Below are the code and all the weights of a small trained network. Each question names an input and a target symbol and asks about switching units off, where a switched-off unit gives its printed mean instead of its output.

import numpy as np


def w(rows, s, z=0):
    codes = np.array(rows[::2]) - 128.0
    scale = np.full(codes.shape[1], s)
    scale[-1] = z or s
    return codes * scale


def f(y):
    return y / 2 * (1 + np.tanh(0.7978845608 * (y + 0.044715 * y**3)))


def softmax(a):
    e = np.exp(a - a.max(-1, keepdims=True))
    return e / e.sum(-1, keepdims=True)


def log_softmax(a):
    a = a - a.max(-1, keepdims=True)
    return a - np.log(np.exp(a).sum(-1, keepdims=True))


def net(x, mask):
    ids = ['αβγδεζημξπσφω'.index(c) for c in x.split()]
    T = len(ids)
    res = E[ids] + P[:T]
    u = 0
    for l in range(2):
        q, k, v = (res @ M[l].T for M in (Q, K, V))
        z = softmax(np.where(np.tri(T) > 0, q @ k.T / 4**0.5, -1e9)) @ v
        res = res + np.where(mask[u], z, O[l][:, -1]) @ O[l][:, :-1]
        u += 1
        y = f(res @ A[l][:, :-1].T + A[l][:, -1])
        res = res + np.where(mask[u : u + 12], y, B[l][:, -1]) @ B[l][:, :-1]
        u += 12
    return log_softmax(res[-1] @ U[:, :-1].T + U[:, -1])


Q, K, V, O, A, B = {}, {}, {}, {}, {}, {}
E = w([
[129,105,78],'α',
[154,74,73],'β',
[120,108,74],'γ',
[112,118,73],'δ',
[109,164,68],'ε',
[117,108,76],'ζ',
[150,30,82],'η',
[233,78,180],'μ',
[102,63,87],'ξ',
[119,115,75],'π',
[199,217,246],'σ',
[108,117,72],'φ',
[154,141,72],'ω',
],0.013)
P = w([
[8,127,175],'0',
[178,171,83],'1',
[69,97,153],'2',
[192,168,89],'3',
[85,82,156],'4',
[208,169,92],'5',
[98,63,159],'6',
[216,166,100],'7',
[111,40,161],'8',
[217,169,104],'9',
],0.015)
Q[0] = w([
[172,195,133],'L0H0',
[43,80,144],'L0H0',
[248,158,124],'L0H0',
[53,126,181],'L0H0',
],0.013)
K[0] = w([
[148,145,210],'L0H0',
[57,140,8],'L0H0',
[197,110,194],'L0H0',
[88,172,89],'L0H0',
],0.015)
V[0] = w([
[81,57,38],'L0H0',
[95,135,103],'L0H0',
[154,164,206],'L0H0',
[166,149,254],'L0H0',
],0.0088)
O[0] = w([
[177,99,222,109],'L0H0',
[125,146,200,2],'L0H0',
[46,159,22,104],'L0H0',
[9,136,2,110],'L0H0',
],0.0057,0.00052)
A[0] = w([
[148,146,112,138],'L0N0',
[14,102,171,167],'L0N1',
[102,106,165,103],'L0N2',
[89,109,177,81],'L0N3',
[94,84,185,93],'L0N4',
[76,149,134,234],'L0N5',
[148,126,84,112],'L0N6',
[148,161,133,254],'L0N7',
[175,92,136,92],'L0N8',
[157,239,175,112],'L0N9',
[190,248,179,64],'L0N10',
[158,122,122,98],'L0N11',
],0.014,0.0078)
B[0] = w([
[133,130,97,172],'L0N0',
[178,126,163,190],'L0N1',
[107,191,143,157],'L0N2',
[150,188,114,155],'L0N3',
[126,175,139,201],'L0N4',
[181,78,151,195],'L0N5',
[139,179,79,206],'L0N6',
[175,30,117,253],'L0N7',
[123,95,98,198],'L0N8',
[117,246,208,151],'L0N9',
[215,209,149,164],'L0N10',
[137,119,114,142],'L0N11',
],0.012,0.0067)
Q[1] = w([
[196,104,143],'L1H0',
[197,42,143],'L1H0',
[108,214,137],'L1H0',
[40,245,147],'L1H0',
],0.011)
K[1] = w([
[107,163,181],'L1H0',
[120,54,216],'L1H0',
[159,253,78],'L1H0',
[212,226,49],'L1H0',
],0.0057)
V[1] = w([
[86,110,149],'L1H0',
[147,172,143],'L1H0',
[13,132,253],'L1H0',
[253,200,75],'L1H0',
],0.0044)
O[1] = w([
[177,120,117,87],'L1H0',
[126,106,137,166],'L1H0',
[251,119,5,110],'L1H0',
[2,120,235,254],'L1H0',
],0.0044,0.0024)
A[1] = w([
[113,1,176,253],'L1N0',
[148,132,213,187],'L1N1',
[180,250,206,88],'L1N2',
[170,68,70,20],'L1N3',
[88,209,217,5],'L1N4',
[111,92,211,132],'L1N5',
[83,108,94,7],'L1N6',
[84,96,154,147],'L1N7',
[93,76,189,133],'L1N8',
[63,140,82,2],'L1N9',
[101,112,168,54],'L1N10',
[106,25,89,66],'L1N11',
],0.0094,0.0052)
B[1] = w([
[34,171,187,250],'L1N0',
[142,155,151,217],'L1N1',
[73,144,67,212],'L1N2',
[99,47,167,193],'L1N3',
[163,30,174,139],'L1N4',
[207,177,124,178],'L1N5',
[201,140,188,134],'L1N6',
[165,153,134,131],'L1N7',
[159,157,121,160],'L1N8',
[139,129,227,151],'L1N9',
[162,123,117,124],'L1N10',
[1,168,69,170],'L1N11',
],0.0093,0.011)
U = w([
[159,175,243,177],'α',
[96,87,207,210],'β',
[2,217,114,148],'γ',
[48,48,167,85],'δ',
[203,12,184,71],'ε',
[187,116,132,94],'ζ',
[169,142,122,83],'η',
[160,145,123,84],'μ',
[183,121,131,88],'ξ',
[176,119,127,90],'π',
[146,241,89,1],'σ',
[112,83,50,178],'φ',
[165,141,122,83],'ω',
],0.0084,0.0079)

Each question gives the input, a string of symbols that net reads in full, and the target symbol t.
The units are the heads (4 rows each of Q, K, V and O) and the neurons (one row each of A and B). Each row of codes is followed by its name. A weight is (code - 128) times the scale printed after its matrix; where a second scale follows, it is the last column's (O, A, B and U).
mask holds one flag per unit, layer by layer, with each layer's heads first. A switched-off unit (its flag False) gives its mean, the last column of its rows in O or B, instead of its output. The means were averaged over made-up inputs and are rounded, as every weight is.
A unit's drop is (log p(t) with every unit on - log p(t) with that unit switched off) / (log p(t) with every unit on - log p(t) with every unit switched off).
The circuit of an input: a set's keep is (log p(t) with only the set's units on - log p(t) with every unit switched off) / (log p(t) with every unit on - log p(t) with every unit switched off). Starting from the 12 units with the biggest drops (on a tie, the unit counted first), units are removed one at a time, each time the one whose removal leaves the highest keep (on an exact tie, the one counted first), for as long as the keep stays at least 0.8.
units of the circuit, in order: the units of the circuit, biggest drop first
k most important neurons: the k neurons with the biggest drops, biggest first
top k neurons in layer l: the k neurons of layer l with the biggest drops, biggest first
drop of u: that unit's drop, to one decimal
input α ω γ μ μ μ β, target α: units of the circuit, in order => [L0H0, L1N0]
input η η β φ ω β φ ω, target σ: top 2 neurons in layer 0 => [L0N9, L0N7]
input α ζ π μ β σ ε φ ω δ, target γ: units of the circuit, in order => [L0H0]
input ω β η φ π μ ω δ σ σ, target γ: 2 most important neurons => [L0N9, L1N2]
input δ δ γ ω ω δ ω γ ω ε, target α: units of the circuit, in order => [L0N9, L0H0]
input ω β σ η, target γ: 2 most important neurons => [L0N7, L0N6]
input δ β β ω, target σ: 3 most important neurons => [L0N7, L0N9, L0N10]
input σ ω π σ μ α ε φ, target φ: units of the circuit, in order => [L1N0, L0H0]
input ω ε σ ω ε φ η, target α: units of the circuit, in order => [L0H0, L1N0, L1N5]
input ζ π η μ ξ β η μ σ ξ, target γ: 3 most important neurons => [L0N7, L0N1, L0N6]
input φ ε ω, target α: 3 most important neurons => [L0N3, L1N2, L1N0]
input ε ζ β, target α: units of the circuit, in order => [L0H0, L1N2, L1N0]
input β μ ξ ω π ω σ ω, target γ: 2 most important neurons => [L0N6, L0N1]
input η ω β β ω ω β η, target δ: 2 most important neurons => [L1N3, L1N11]
input μ ω ω δ, target φ: 2 most important neurons => [L1N0, L0N5]
input ξ ε μ, target α: top 2 neurons in layer 0 => [L0N3, L0N6]
input ε σ ω π η ω β ε, target γ: top 2 neurons in layer 0 => [L0N6, L0N1]
input γ σ ζ μ μ ω α ζ, target φ: 2 most important neurons => [L1N0, L0N9]
input ε ω ω σ β α σ γ, target γ: top 2 neurons in layer 0 => [L0N6, L0N7]
input β δ ω φ ε β α η μ, target α: top neuron in layer 0 => [L0N4]
input μ σ ω φ α, target α: top neuron in layer 1 => [L1N2]
input π μ ω β ω π φ, target α: drop of L0N1 => 0.1
input μ ω μ ε β γ, target φ: drop of L0H0 => 0.2
